Below is a small trained network, with its code and all its weights. Each question gives an input and a target symbol and asks what happens when units are switched off, that is, made to give their printed mean instead of their output.

import numpy as np


def w(rows, s, z=0):
    codes = np.array(rows[::2]) - 128.0
    scale = np.full(codes.shape[1], s)
    scale[-1] = z or s
    return codes * scale


def softmax(a):
    e = np.exp(a - a.max(-1, keepdims=True))
    return e / e.sum(-1, keepdims=True)


def log_softmax(a):
    a = a - a.max(-1, keepdims=True)
    return a - np.log(np.exp(a).sum(-1, keepdims=True))


def net(x, mask):
    ids = ['ζημπτω'.index(c) for c in x.split()]
    T = len(ids)
    res = E[ids] + P[:T]
    u = 0
    for l in range(2):
        r = res
        for j in range(3):
            rows = slice(3 * j, 3 * j + 3)
            q, k, v = (r @ M[l][rows].T for M in (Q, K, V))
            z = softmax(np.where(np.tri(T) > 0, q @ k.T / 3**0.5, -1e9)) @ v
            o = O[l][rows]
            res = res + np.where(mask[u + j], z, o[:, -1]) @ o[:, :-1]
        u += 3
    return log_softmax(res[-1] @ U[:, :-1].T + U[:, -1])


Q, K, V, O = {}, {}, {}, {}
E = w([
[80,102,91],'ζ',
[91,75,245],'η',
[85,94,210],'μ',
[56,145,142],'π',
[225,141,245],'τ',
[226,194,62],'ω',
],0.011)
P = w([
[92,84,119],'0',
[75,173,166],'1',
[119,64,112],'2',
[84,201,178],'3',
[145,50,108],'4',
[107,217,180],'5',
[187,43,106],'6',
[135,237,184],'7',
[226,47,99],'8',
[166,252,191],'9',
],0.014)
Q[0] = w([
[98,251,182],'L0H1',
[152,7,59],'L0H1',
[106,193,117],'L0H1',
[123,156,91],'L0H2',
[116,88,135],'L0H2',
[106,185,149],'L0H2',
[76,235,147],'L0H3',
[116,138,11],'L0H3',
[69,164,119],'L0H3',
],0.015)
K[0] = w([
[249,159,141],'L0H1',
[11,87,108],'L0H1',
[186,161,115],'L0H1',
[134,158,93],'L0H2',
[100,94,128],'L0H2',
[126,176,164],'L0H2',
[49,218,134],'L0H3',
[142,136,216],'L0H3',
[125,170,135],'L0H3',
],0.016)
V[0] = w([
[115,168,42],'L0H1',
[225,111,137],'L0H1',
[80,104,217],'L0H1',
[141,207,125],'L0H2',
[114,38,151],'L0H2',
[244,110,113],'L0H2',
[132,144,166],'L0H3',
[102,247,9],'L0H3',
[80,147,129],'L0H3',
],0.011)
O[0] = w([
[175,24,204,27],'L0H1',
[6,140,177,103],'L0H1',
[143,204,64,255],'L0H1',
[119,121,223,115],'L0H2',
[136,156,27,169],'L0H2',
[2,102,124,40],'L0H2',
[122,178,158,151],'L0H3',
[154,14,219,12],'L0H3',
[147,131,157,162],'L0H3',
],0.0083,0.0046)
Q[1] = w([
[34,88,137],'L1H1',
[91,53,150],'L1H1',
[112,98,109],'L1H1',
[243,105,108],'L1H2',
[178,138,200],'L1H2',
[106,216,222],'L1H2',
[2,68,134],'L1H3',
[37,100,162],'L1H3',
[60,100,152],'L1H3',
],0.0071)
K[1] = w([
[42,115,180],'L1H1',
[38,171,154],'L1H1',
[54,105,113],'L1H1',
[249,120,29],'L1H2',
[255,110,158],'L1H2',
[215,209,233],'L1H2',
[172,95,51],'L1H3',
[199,67,65],'L1H3',
[176,129,68],'L1H3',
],0.0061)
V[1] = w([
[78,201,141],'L1H1',
[204,167,211],'L1H1',
[1,81,127],'L1H1',
[129,147,68],'L1H2',
[108,51,45],'L1H2',
[195,131,166],'L1H2',
[78,130,101],'L1H3',
[250,163,114],'L1H3',
[201,123,132],'L1H3',
],0.0086)
O[1] = w([
[164,69,113,146],'L1H1',
[80,86,44,105],'L1H1',
[202,170,108,6],'L1H1',
[148,100,184,186],'L1H2',
[165,187,254,81],'L1H2',
[155,134,67,127],'L1H2',
[84,148,137,126],'L1H3',
[199,170,147,220],'L1H3',
[189,121,150,143],'L1H3',
],0.0076,0.011)
U = w([
[148,130,254,145],'ζ',
[150,181,108,18],'η',
[153,164,118,42],'μ',
[184,95,72,114],'π',
[64,150,111,177],'τ',
[116,24,153,253],'ω',
],0.015,0.012)

Each question gives the input, a string of symbols that net reads in full, and the target symbol t.
The units are the heads (3 rows each of Q, K, V and O). Each row of codes is followed by its name. A weight is (code - 128) times the scale printed after its matrix; where a second scale follows, it is the last column's (O and U).
mask holds one flag per head, layer by layer. A switched-off head (its flag False) gives its mean, the last column of its rows in O, instead of its output. The means were averaged over made-up inputs and are rounded, as every weight is.
A unit's drop is (log p(t) with every unit on - log p(t) with that unit switched off) / (log p(t) with every unit on - log p(t) with every unit switched off).
The circuit of an input: a set's keep is (log p(t) with only the set's units on - log p(t) with every unit switched off) / (log p(t) with every unit on - log p(t) with every unit switched off). Starting from all 6 units, units are removed one at a time, each time the one whose removal leaves the highest keep (on an exact tie, the one counted first), for as long as the keep stays at least 0.8.
units of the circuit, in order: the units of the circuit, biggest drop first
most important unit: the unit with the biggest drop
which heads matter: for each layer, one digit per head in row order, 1 if its drop is at least 0.15 and else 0, layers parted by /
input π η η ζ ζ, target η: which heads matter => 001 / 010
input ω ω ζ τ, target τ: which heads matter => 110 / 010
input η ζ τ ω π π η ζ, target ω: units of the circuit, in order => L1H2; L0H3; L0H1
input τ τ ζ τ ω, target ζ: units of the circuit, in order => L1H2; L0H2
input ζ ζ μ ω μ ω, target ω: which heads matter => 000 / 010
input ζ μ η τ π, target η: units of the circuit, in order => L0H3; L1H2; L0H2
input ω τ τ τ τ ζ ζ, target τ: units of the circuit, in order => L0H3
input ζ π π ζ ζ ζ, target ζ: which heads matter => 100 / 001
input τ π τ μ ζ ζ η μ, target τ: which heads matter => 100 / 010
input η τ ζ, target η: units of the circuit, in order => L0H3; L0H2; L1H2
input η μ η τ μ, target η: units of the circuit, in order => L0H3; L0H1
input τ ω ω π ζ π, target ω: units of the circuit, in order => L1H2; L0H1; L0H3
input ζ μ ζ π ω η, target ω: units of the circuit, in order => L1H2; L0H1
input ζ ω ζ ζ η, target ζ: units of the circuit, in order => L1H2
input ζ ζ ζ μ τ ζ ζ, target τ: units of the circuit, in order => L1H3; L0H3
input ζ ζ ζ τ ζ τ τ ω π, target τ: which heads matter => 111 / 101
input ζ ζ ζ π, target π: units of the circuit, in order => L1H2; L0H2; L0H1
input μ ζ τ τ η μ τ, target η: which heads matter => 011 / 010
input τ ζ μ, target τ: which heads matter => 101 / 001
input η τ ζ μ η ζ ω, target η: units of the circuit, in order => L0H3; L1H2
input ζ η τ η, target τ: units of the circuit, in order => L0H1
input μ ω ζ π μ η ζ ζ η τ, target τ: units of the circuit, in order => L1H2; L0H1
input η π ζ ζ, target ζ: which heads matter => 100 / 000
input μ τ τ π τ ζ π, target τ: which heads matter => 100 / 001
input τ ζ ζ ζ η ζ η ζ ω, target η: which heads matter => 011 / 010
input ζ ζ ζ ζ η η η η η, target η: which heads matter => 001 / 010
input ω η π π μ, target π: most important unit => L0H2
